Below are the code and all the weights of a small trained network. Each question names an input and a class and asks about switching units off, where a switched-off unit gives its printed mean instead of its output.

import numpy as np


def w(rows, s, z=0):
    codes = np.array(rows[::2]) - 128.0
    scale = np.full(codes.shape[1], s)
    scale[-1] = z or s
    return codes * scale


def norm(h):
    return h / np.sqrt((h * h).mean(-1, keepdims=True) + 1e-5)


def f(y):
    return np.maximum(y, 0)


def log_softmax(a):
    a = a - a.max(-1, keepdims=True)
    return a - np.log(np.exp(a).sum(-1, keepdims=True))


def net(x, mask):
    res = np.array(x, float).reshape(1, 5) / 4 @ E
    u = 0
    for l in range(4):
        y = f(norm(res) @ A[l][:, :-1].T + A[l][:, -1])
        res = res + np.where(mask[u : u + 6], y, B[l][:, -1]) @ B[l][:, :-1]
        u += 6
    return log_softmax(norm(res)[-1] @ U[:, :-1].T + U[:, -1])


A, B = {}, {}
E = w([
[252,102,195,127],'x0',
[128,127,127,127],'x1',
[133,129,124,127],'x2',
[96,114,187,143],'x3',
[111,152,133,190],'x4',
],0.0042)
A[0] = w([
[51,139,70,153,241],'L0N0',
[39,122,85,9,249],'L0N1',
[206,60,212,124,44],'L0N2',
[123,136,154,170,114],'L0N3',
[68,45,252,83,210],'L0N4',
[184,84,123,88,130],'L0N5',
],0.0033,0.0013)
B[0] = w([
[165,108,156,141,224],'L0N0',
[200,56,119,111,254],'L0N1',
[184,96,77,123,211],'L0N2',
[152,164,109,114,147],'L0N3',
[118,200,94,14,214],'L0N4',
[3,72,140,140,185],'L0N5',
],0.0042,0.0029)
A[1] = w([
[169,130,99,105,138],'L1N0',
[101,108,161,211,106],'L1N1',
[73,148,106,93,253],'L1N2',
[169,115,165,121,159],'L1N3',
[98,158,130,182,117],'L1N4',
[140,121,85,254,98],'L1N5',
],0.0067,0.0014)
B[1] = w([
[118,188,115,106,238],'L1N0',
[170,167,118,152,173],'L1N1',
[163,62,169,132,252],'L1N2',
[48,104,91,168,236],'L1N3',
[254,102,108,151,169],'L1N4',
[152,160,178,138,211],'L1N5',
],0.0042,0.0026)
A[2] = w([
[29,152,84,111,102],'L2N0',
[213,157,49,124,152],'L2N1',
[254,94,209,98,255],'L2N2',
[138,23,105,41,217],'L2N3',
[152,218,88,154,182],'L2N4',
[134,185,191,164,181],'L2N5',
],0.0041,0.0014)
B[2] = w([
[185,100,62,233,147],'L2N0',
[23,162,144,87,194],'L2N1',
[3,115,29,152,254],'L2N2',
[140,193,192,221,252],'L2N3',
[103,98,181,15,161],'L2N4',
[165,158,136,45,161],'L2N5',
],0.0037,0.0046)
A[3] = w([
[93,38,148,68,127],'L3N0',
[132,33,112,52,100],'L3N1',
[94,101,225,176,206],'L3N2',
[223,3,137,161,168],'L3N3',
[150,130,140,98,6],'L3N4',
[103,127,37,74,88],'L3N5',
],0.0046,0.0012)
B[3] = w([
[190,209,35,167,224],'L3N0',
[178,153,213,252,210],'L3N1',
[133,157,113,14,216],'L3N2',
[29,77,53,165,173],'L3N3',
[216,106,152,178,128],'L3N4',
[117,143,227,109,253],'L3N5',
],0.0035,0.0027)
U = w([
[92,40,79,189,185],'0',
[130,158,166,2,201],'1',
[215,216,196,155,100],'2',
[108,167,158,102,141],'3',
[117,164,151,96,125],'4',
[176,57,167,65,3],'5',
],0.0071,0.0035)

Each question gives the input, the list of numbers given to net, and the class t.
The units are the neurons (one row each of A and B). Each row of codes is followed by its name. A weight is (code - 128) times the scale printed after its matrix; where a second scale follows, it is the last column's (A, B and U).
mask holds one flag per neuron, layer by layer. A switched-off neuron (its flag False) gives its mean, the last column of its row in B, instead of its output. The means were averaged over made-up inputs and are rounded, as every weight is.
A unit's drop is (log p(t) with every unit on - log p(t) with that unit switched off) / (log p(t) with every unit on - log p(t) with every unit switched off).
The circuit of an input: a set's keep is (log p(t) with only the set's units on - log p(t) with every unit switched off) / (log p(t) with every unit on - log p(t) with every unit switched off). Starting from the 12 units with the biggest drops (on a tie, the unit counted first), units are removed one at a time, each time the one whose removal leaves the highest keep (on an exact tie, the one counted first), for as long as the keep stays at least 0.8.
circuit, biggest first: the units of the circuit, biggest drop first
most important unit: the unit with the biggest drop
top k neurons: the k neurons with the biggest drops, biggest first
k most important neurons of layer l: the k neurons of layer l with the biggest drops, biggest first
drop of u: that unit's drop, to one decimal
input [7,-5,-3,-2,7], class 0: most important unit => L2N3
input [5,-1,3,2,4], class 0: circuit, biggest first => [L2N3, L2N2]
input [-5,5,-2,6,8], class 2: top 3 neurons => [L2N2, L1N4, L1N1]
input [-3,-5,-2,2,6], class 2: top 2 neurons => [L1N4, L0N4]
input [7,-4,7,5,-5], class 0: circuit, biggest first => [L3N3, L2N2]
input [0,2,-3,5,-8], class 2: circuit, biggest first => [L3N1, L3N0]
input [-2,7,4,8,7], class 1: top 2 neurons => [L3N2, L2N3]
input [7,5,6,-2,7], class 0: circuit, biggest first => [L3N3, L2N2]
input [8,0,4,-5,-8], class 0: top 2 neurons => [L3N3, L0N4]
input [-3,5,-7,5,8], class 2: circuit, biggest first => [L1N4, L1N1, L2N2]
input [8,-5,1,2,7], class 0: circuit, biggest first => [L3N3, L2N3, L2N2]
input [7,7,-6,7,5], class 0: top 4 neurons => [L3N3, L2N1, L0N2, L1N0]
input [8,-2,0,6,5], class 0: top 2 neurons => [L3N3, L0N2]
input [2,3,-1,-2,-6], class 2: circuit, biggest first => [L3N1]
input [-5,4,3,2,8], class 2: top 3 neurons => [L2N2, L1N4, L1N5]
input [-7,-1,3,7,-8], class 2: 2 most important neurons of layer 0 => [L0N4, L0N5]
input [4,1,-4,-5,4], class 1: 3 most important neurons of layer 2 => [L2N3, L2N4, L2N5]
input [5,-2,-8,-2,-8], class 2: top 4 neurons => [L3N1, L1N2, L0N1, L3N0]
input [5,4,2,5,2], class 0: 2 most important neurons of layer 1 => [L1N3, L1N5]
input [-3,-2,-6,3,-8], class 2: most important unit => L3N1
input [7,2,4,5,1], class 0: top 2 neurons => [L0N2, L2N1]
input [-8,-6,-3,-3,-8], class 0: top 2 neurons => [L0N4, L2N0]
input [1,7,2,8,1], class 1: 2 most important neurons of layer 3 => [L3N2, L3N1]
input [2,-2,5,-6,2], class 1: 2 most important neurons of layer 2 => [L2N4, L2N3]
input [-3,-8,3,4,8], class 2: drop of L1N4 => 0.3
input [-3,-6,6,1,7], class 2: drop of L1N4 => 0.2
